Here is a tiny trained network, its code and every weight. The questions are about switching its units off for an input and a class, where a switched-off unit gives its printed mean instead of its output.

import numpy as np


def w(rows, s, z=0):
    codes = np.array(rows[::2]) - 128.0
    scale = np.full(codes.shape[1], s)
    scale[-1] = z or s
    return codes * scale


def f(y):
    return y / 2 * (1 + np.tanh(0.7978845608 * (y + 0.044715 * y**3)))


def log_softmax(a):
    a = a - a.max(-1, keepdims=True)
    return a - np.log(np.exp(a).sum(-1, keepdims=True))


def net(x, mask):
    res = np.array(x, float).reshape(1, 5) / 4 @ E
    y = f(res @ A[0][:, :-1].T + A[0][:, -1])
    res = res + np.where(mask, y, B[0][:, -1]) @ B[0][:, :-1]
    return log_softmax(res[-1] @ U[:, :-1].T + U[:, -1])


A, B = {}, {}
E = w([
[101,104,59,255,153],'x0',
[201,155,37,127,90],'x1',
[177,35,163,138,107],'x2',
[84,88,88,103,103],'x3',
[103,169,145,187,29],'x4',
],0.0068)
A[0] = w([
[148,162,126,137,138,108],'N1',
[24,53,55,74,62,254],'N2',
[195,207,184,171,164,237],'N3',
[160,2,151,116,71,120],'N4',
[154,143,145,73,132,108],'N5',
[52,100,170,131,123,158],'N6',
[72,120,186,141,156,66],'N7',
[137,153,153,44,93,90],'N8',
[78,200,90,104,162,90],'N9',
[45,203,79,89,146,79],'N10',
[74,88,57,172,137,112],'N11',
[177,147,182,85,109,101],'N12',
[176,115,141,100,225,157],'N13',
[89,155,174,153,10,126],'N14',
[58,107,198,146,144,97],'N15',
[185,35,138,150,108,110],'N16',
[141,98,101,89,214,133],'N17',
[189,92,184,153,131,141],'N18',
[129,135,146,84,106,161],'N19',
[155,132,131,246,195,105],'N20',
[182,154,89,128,95,94],'N21',
[85,127,192,156,154,134],'N22',
[78,227,107,106,171,121],'N23',
[105,107,91,192,154,93],'N24',
[220,138,196,182,132,195],'N25',
[156,167,171,68,101,113],'N26',
[128,162,171,172,22,108],'N27',
[103,130,114,143,124,112],'N28',
[136,93,86,79,199,90],'N29',
[229,156,48,112,85,134],'N30',
[63,122,208,145,173,122],'N31',
],0.0093,0.0058)
B[0] = w([
[134,127,112,135,118,125],'N1',
[139,241,97,96,234,254],'N2',
[133,217,97,95,208,209],'N3',
[69,157,87,229,46,189],'N4',
[86,82,119,130,152,153],'N5',
[157,147,80,87,123,173],'N6',
[147,77,94,103,68,138],'N7',
[37,75,126,93,142,173],'N8',
[114,124,99,213,72,144],'N9',
[101,130,107,230,58,153],'N10',
[61,91,127,75,169,169],'N11',
[53,107,119,129,127,162],'N12',
[174,90,96,174,194,187],'N13',
[191,25,124,187,214,195],'N14',
[164,100,68,96,80,159],'N15',
[83,148,81,200,81,166],'N16',
[186,64,137,174,178,173],'N17',
[111,162,103,171,111,158],'N18',
[90,140,124,111,156,167],'N19',
[24,78,125,72,150,170],'N20',
[158,81,84,100,108,147],'N21',
[158,128,83,84,113,158],'N22',
[90,152,76,226,68,165],'N23',
[60,79,131,103,134,152],'N24',
[114,209,105,145,154,187],'N25',
[43,91,118,92,154,175],'N26',
[175,15,117,181,191,180],'N27',
[116,117,126,130,136,127],'N28',
[179,50,127,157,152,157],'N29',
[169,81,4,46,67,210],'N30',
[161,110,33,82,81,172],'N31',
],0.021,0.007)
U = w([
[112,198,76,112,164,253],'0',
[19,111,111,77,139,71],'1',
[180,88,120,166,158,117],'2',
[172,149,48,44,43,77],'3',
[85,194,98,201,56,132],'4',
[171,255,209,65,131,129],'5',
[146,149,248,140,61,83],'6',
],0.0071,0.0049)

Each question gives the input, the list of numbers given to net, and the class t.
The units are the neurons (one row each of A and B). Each row of codes is followed by its name. A weight is (code - 128) times the scale printed after its matrix; where a second scale follows, it is the last column's (A, B and U).
mask holds one flag per neuron, in row order. A switched-off neuron (its flag False) gives its mean, the last column of its row in B, instead of its output. The means were averaged over made-up inputs and are rounded, as every weight is.
A unit's drop is (log p(t) with every unit on - log p(t) with that unit switched off) / (log p(t) with every unit on - log p(t) with every unit switched off).
The circuit of an input: a set's keep is (log p(t) with only the set's units on - log p(t) with every unit switched off) / (log p(t) with every unit on - log p(t) with every unit switched off). Starting from the 12 units with the biggest drops (on a tie, the unit counted first), units are removed one at a time, each time the one whose removal leaves the highest keep (on an exact tie, the one counted first), for as long as the keep stays at least 0.8.
units of the circuit, in order: the units of the circuit, biggest drop first
k most important neurons: the k neurons with the biggest drops, biggest first
drop when u is switched off: that unit's drop, to one decimal
input [7,-4,-5,-6,-2], class 1: units of the circuit, in order -> N20
input [-5,8,-7,-1,-6], class 3: 2 most important neurons -> N30; N14
input [0,-8,-6,5,-5], class 3: units of the circuit, in order -> N31; N15
input [7,0,0,4,-2], class 1: 3 most important neurons -> N11; N20; N24
input [2,3,7,1,7], class 2: 2 most important neurons -> N27; N14
input [-5,0,-6,4,4], class 4: 4 most important neurons -> N10; N23; N9; N11
input [-3,-6,-6,-5,5], class 3: 2 most important neurons -> N31; N2
input [-3,1,6,4,7], class 2: 3 most important neurons -> N14; N27; N3
input [4,-7,8,1,1], class 4: 3 most important neurons -> N4; N30; N16
input [8,2,7,6,2], class 1: 2 most important neurons -> N11; N20
input [-3,-6,-8,-2,-2], class 4: 2 most important neurons -> N23; N10
input [1,4,-7,6,-6], class 4: units of the circuit, in order -> N10; N23
input [7,6,-1,6,0], class 1: 2 most important neurons -> N11; N24
input [2,-5,4,3,7], class 2: units of the circuit, in order -> N14
input [5,-6,-4,6,-8], class 2: 3 most important neurons -> N17; N29; N3
input [-4,-3,3,6,-8], class 2: drop when N17 is switched off -> 0.3
input [-8,-6,6,-2,1], class 1: drop when N12 is switched off -> 0.2
input [1,3,6,-2,7], class 2: drop when N2 is switched off -> 0.1
